Below are the code and all the weights of a small trained network. Each question names an input and a target symbol and asks about switching units off, where a switched-off unit gives its printed mean instead of its output.

import numpy as np


def w(rows, s, z=0):
    codes = np.array(rows[::2]) - 128.0
    scale = np.full(codes.shape[1], s)
    scale[-1] = z or s
    return codes * scale


def f(y):
    return np.maximum(y, 0)


def softmax(a):
    e = np.exp(a - a.max(-1, keepdims=True))
    return e / e.sum(-1, keepdims=True)


def log_softmax(a):
    a = a - a.max(-1, keepdims=True)
    return a - np.log(np.exp(a).sum(-1, keepdims=True))


def net(x, mask):
    ids = ['ΔΘαβγεζητφ'.index(c) for c in x.split()]
    T = len(ids)
    res = E[ids] + P[:T]
    u = 0
    for l in range(3):
        r = res
        for j in range(3):
            rows = slice(2 * j, 2 * j + 2)
            q, k, v = (r @ M[l][rows].T for M in (Q, K, V))
            z = softmax(np.where(np.tri(T) > 0, q @ k.T / 2**0.5, -1e9)) @ v
            o = O[l][rows]
            res = res + np.where(mask[u + j], z, o[:, -1]) @ o[:, :-1]
        u += 3
        y = f(res @ A[l][:, :-1].T + A[l][:, -1])
        res = res + np.where(mask[u : u + 4], y, B[l][:, -1]) @ B[l][:, :-1]
        u += 4
    return log_softmax(res[-1] @ U[:, :-1].T + U[:, -1])


Q, K, V, O, A, B = {}, {}, {}, {}, {}, {}
E = w([
[122,144,105,221,186,146,58,151],'Δ',
[90,141,6,122,71,103,143,129],'Θ',
[73,138,113,146,115,149,113,83],'α',
[83,146,86,89,167,54,136,85],'β',
[90,170,71,185,143,84,148,154],'γ',
[158,97,196,48,103,187,181,79],'ε',
[156,63,156,109,56,136,246,201],'ζ',
[124,103,53,144,82,91,7,185],'η',
[87,158,85,208,48,176,141,177],'τ',
[174,8,180,181,157,73,123,193],'φ',
],0.016)
P = w([
[53,189,154,123,140,166,145,223],'0',
[71,121,111,215,174,174,185,111],'1',
[71,96,100,163,188,180,161,176],'2',
[64,143,111,97,187,159,148,233],'3',
[165,188,140,170,112,84,185,98],'4',
[117,55,102,206,81,114,168,71],'5',
[96,79,113,121,161,111,160,142],'6',
[126,206,173,83,129,113,97,251],'7',
[197,100,106,220,45,45,155,5],'8',
[116,92,97,112,100,86,146,114],'9',
[40,106,76,32,119,70,122,157],'10',
[199,175,96,89,79,59,139,111],'11',
],0.012)
Q[0] = w([
[172,45,143,50,196,89,47,146],'0.h0',
[90,93,145,113,90,141,216,218],'0.h0',
[157,255,90,180,153,106,89,13],'0.h1',
[114,122,147,125,195,177,34,88],'0.h1',
[200,130,236,229,77,68,148,47],'0.h2',
[81,62,210,140,153,151,235,150],'0.h2',
],0.0063)
K[0] = w([
[151,111,162,135,168,126,102,145],'0.h0',
[109,180,165,143,126,127,200,132],'0.h0',
[151,84,141,152,56,112,10,70],'0.h1',
[119,144,155,109,200,106,3,106],'0.h1',
[107,81,122,172,103,139,161,62],'0.h2',
[76,73,104,124,219,158,162,200],'0.h2',
],0.0082)
V[0] = w([
[1,68,66,112,104,161,68,98],'0.h0',
[118,38,169,180,134,80,108,148],'0.h0',
[109,162,123,130,191,189,148,111],'0.h1',
[41,86,160,148,96,75,157,137],'0.h1',
[138,110,101,147,128,153,168,104],'0.h2',
[83,73,110,118,165,181,146,118],'0.h2',
],0.0076)
O[0] = w([
[180,145,117,114,194,159,113,108,212],'0.h0',
[153,114,49,111,83,132,95,176,187],'0.h0',
[61,106,129,117,48,75,98,73,134],'0.h1',
[170,111,63,130,200,157,114,77,253],'0.h1',
[93,140,153,128,124,105,88,61,135],'0.h2',
[128,70,102,110,126,101,2,101,175],'0.h2',
],0.0075,0.0051)
A[0] = w([
[138,86,220,129,168,142,120,107,60],'0.n0',
[236,109,193,85,97,130,119,109,6],'0.n1',
[80,159,34,148,135,155,32,130,49],'0.n2',
[93,253,103,117,107,172,41,50,140],'0.n3',
],0.0066,0.0019)
B[0] = w([
[171,182,150,139,184,254,191,183,149],'0.n0',
[19,61,124,128,154,165,194,84,162],'0.n1',
[44,159,217,142,173,141,180,63,254],'0.n2',
[182,152,53,104,112,82,44,205,199],'0.n3',
],0.0081,0.0053)
Q[1] = w([
[93,162,140,98,127,102,121,254],'1.h0',
[10,208,209,104,136,151,157,83],'1.h0',
[200,174,180,137,178,62,83,117],'1.h1',
[62,107,246,100,210,126,157,64],'1.h1',
[143,166,229,46,48,146,167,139],'1.h2',
[238,104,164,152,43,115,153,206],'1.h2',
],0.0066)
K[1] = w([
[175,193,135,149,75,67,136,139],'1.h0',
[88,253,151,25,122,194,160,176],'1.h0',
[163,156,36,243,103,111,67,125],'1.h1',
[39,171,191,46,179,200,99,111],'1.h1',
[138,120,196,148,141,188,230,92],'1.h2',
[158,55,92,164,133,106,131,201],'1.h2',
],0.0068)
V[1] = w([
[115,76,8,175,208,63,118,255],'1.h0',
[146,164,53,175,43,32,122,181],'1.h0',
[38,185,40,74,162,206,126,47],'1.h1',
[246,147,181,232,175,120,236,41],'1.h1',
[54,249,150,237,142,21,36,158],'1.h2',
[156,67,113,58,60,150,109,89],'1.h2',
],0.0037)
O[1] = w([
[203,140,192,161,157,162,163,100,253],'1.h0',
[78,198,182,52,184,254,117,50,90],'1.h0',
[179,120,142,162,204,241,136,161,213],'1.h1',
[88,138,245,94,60,116,173,105,106],'1.h1',
[129,171,174,153,233,169,170,117,195],'1.h2',
[75,165,55,74,134,126,71,163,70],'1.h2',
],0.0072,0.005)
A[1] = w([
[188,253,97,211,205,82,90,140,181],'1.n0',
[183,188,136,60,99,189,154,101,118],'1.n1',
[80,191,91,176,181,158,131,164,137],'1.n2',
[143,179,208,128,68,167,148,157,3],'1.n3',
],0.0063,0.0042)
B[1] = w([
[143,104,193,44,1,154,107,116,248],'1.n0',
[219,132,37,126,136,213,167,200,141],'1.n1',
[14,108,28,144,106,35,124,133,200],'1.n2',
[99,129,107,203,122,84,153,173,130],'1.n3',
],0.0081,0.011)
Q[2] = w([
[67,136,138,51,135,195,126,153],'2.h0',
[91,122,87,180,202,113,113,128],'2.h0',
[179,151,96,172,109,112,106,58],'2.h1',
[188,146,140,106,44,88,115,118],'2.h1',
[70,54,119,150,206,152,158,130],'2.h2',
[185,39,143,147,12,101,136,29],'2.h2',
],0.011)
K[2] = w([
[147,218,134,99,100,89,124,107],'2.h0',
[120,150,131,88,157,171,94,253],'2.h0',
[111,97,110,166,156,142,122,114],'2.h1',
[138,90,120,147,83,127,138,38],'2.h1',
[88,113,129,86,208,156,125,237],'2.h2',
[107,29,104,165,157,147,150,71],'2.h2',
],0.011)
V[2] = w([
[144,124,20,122,118,247,46,192],'2.h0',
[150,130,45,90,76,124,160,93],'2.h0',
[175,63,172,186,148,99,50,99],'2.h1',
[165,150,54,155,79,167,164,3],'2.h1',
[97,130,118,237,36,195,145,178],'2.h2',
[189,88,58,78,196,94,254,197],'2.h2',
],0.0079)
O[2] = w([
[162,144,122,22,121,178,74,197,192],'2.h0',
[147,179,84,170,90,205,104,158,191],'2.h0',
[33,96,210,55,144,122,134,151,73],'2.h1',
[83,122,55,122,189,147,58,176,146],'2.h1',
[117,182,174,99,242,58,119,251,254],'2.h2',
[153,201,138,158,35,72,99,100,230],'2.h2',
],0.011,0.0026)
A[2] = w([
[244,100,180,216,144,210,172,126,3],'2.n0',
[46,168,105,31,93,130,161,118,151],'2.n1',
[123,2,204,103,181,126,226,150,19],'2.n2',
[160,178,56,171,153,186,153,155,176],'2.n3',
],0.0078,0.0057)
B[2] = w([
[129,157,143,8,136,95,155,148,178],'2.n0',
[120,102,205,156,89,127,118,112,225],'2.n1',
[115,167,76,158,87,198,100,136,235],'2.n2',
[127,104,192,125,150,116,78,134,254],'2.n3',
],0.013,0.0071)
U = w([
[70,178,94,97,111,169,117,112,120],'Δ',
[159,163,155,140,133,154,29,81,28],'Θ',
[54,19,109,54,119,112,72,114,78],'α',
[216,17,142,225,66,165,93,91,247],'β',
[142,119,183,192,192,136,126,74,177],'γ',
[49,116,31,70,49,52,41,143,97],'ε',
[90,254,117,107,106,109,76,80,78],'ζ',
[215,146,187,115,116,208,191,148,253],'η',
[95,153,140,93,166,111,93,114,71],'τ',
[67,142,209,97,99,123,111,81,52],'φ',
],0.0064,0.0049)

Each question gives the input, a string of symbols that net reads in full, and the target symbol t.
The units are the heads (2 rows each of Q, K, V and O) and the neurons (one row each of A and B). Each row of codes is followed by its name. A weight is (code - 128) times the scale printed after its matrix; where a second scale follows, it is the last column's (O, A, B and U).
mask holds one flag per unit, layer by layer, with each layer's heads first. A switched-off unit (its flag False) gives its mean, the last column of its rows in O or B, instead of its output. The means were averaged over made-up inputs and are rounded, as every weight is.
A unit's drop is (log p(t) with every unit on - log p(t) with that unit switched off) / (log p(t) with every unit on - log p(t) with every unit switched off).
The circuit of an input: a set's keep is (log p(t) with only the set's units on - log p(t) with every unit switched off) / (log p(t) with every unit on - log p(t) with every unit switched off). Starting from the 12 units with the biggest drops (on a tie, the unit counted first), units are removed one at a time, each time the one whose removal leaves the highest keep (on an exact tie, the one counted first), for as long as the keep stays at least 0.8.
circuit, biggest first: the units of the circuit, biggest drop first
k most important neurons: the k neurons with the biggest drops, biggest first
which heads matter: for each layer, one digit per head in row order, 1 if its drop is at least 0.15 and else 0, layers parted by /
input β α ε α ζ α Θ, target β: 3 most important neurons => 0.n3, 2.n0, 0.n2
input Θ ε β, target Θ: circuit, biggest first => 2.h1, 2.h0, 2.n3
input β τ ε Δ, target β: which heads matter => 000 / 000 / 011
input ε γ β Δ β ε γ Δ, target β: which heads matter => 000 / 000 / 101
input φ α γ, target φ: circuit, biggest first => 2.h1, 1.n2, 0.n2
input η β Δ α γ φ τ ζ ε ε, target β: circuit, biggest first => 2.h0
input β τ β α, target β: which heads matter => 000 / 000 / 011
input Θ β φ β τ α, target φ: 2 most important neurons => 1.n0, 0.n3
input Θ β β β ε ε Δ α, target ε: circuit, biggest first => 0.n3, 2.h1
input φ η φ α, target φ: circuit, biggest first => 2.h1, 0.n2
input φ α ζ γ β α τ α, target β: 2 most important neurons => 0.n3, 1.n0
input β η φ β β φ ε φ φ φ Δ, target φ: circuit, biggest first => 2.h1, 0.n2
input β Δ η Δ ζ η β α β, target η: circuit, biggest first => 0.h1, 1.n2, 2.h2
input α φ β, target α: which heads matter => 010 / 010 / 101
input β τ φ η ε τ φ Θ α β β η, target α: circuit, biggest first => 2.h1, 2.h2
input φ Θ β γ φ ε φ, target ε: which heads matter => 110 / 011 / 010
input β τ ζ β φ ε β φ β, target ε: which heads matter => 000 / 000 / 010
input φ β φ Δ β, target β: circuit, biggest first => 2.h2, 1.n0, 2.h0
input φ τ ε ζ τ, target τ: circuit, biggest first => 2.h2, 1.n2
input ζ β τ γ, target ζ: which heads matter => 000 / 000 / 011
input ε α α ζ Θ, target α: circuit, biggest first => 2.h2, 0.h2, 2.h1
input φ α Θ, target φ: circuit, biggest first => 2.h1, 0.n2
input ε α β β α Θ Δ β, target α: circuit, biggest first => 1.n0, 2.h2, 0.n3, 2.h1
input Δ φ φ η ζ β, target φ: 2 most important neurons => 1.n0, 0.n1
input γ Δ α φ φ β α φ, target ε: circuit, biggest first => 0.h0, 1.h1
input ε φ γ Δ, target ε: circuit, biggest first => 1.n2
input ε ε φ ε β ζ γ η, target β: which heads matter => 001 / 000 / 101
input φ β β, target φ: 2 most important neurons => 2.n1, 1.n2
input φ γ α β β β Θ, target β: 3 most important neurons => 2.n1, 2.n0, 0.n3
input τ ζ β φ Δ, target ζ: 4 most important neurons => 1.n0, 0.n3, 0.n2, 2.n3
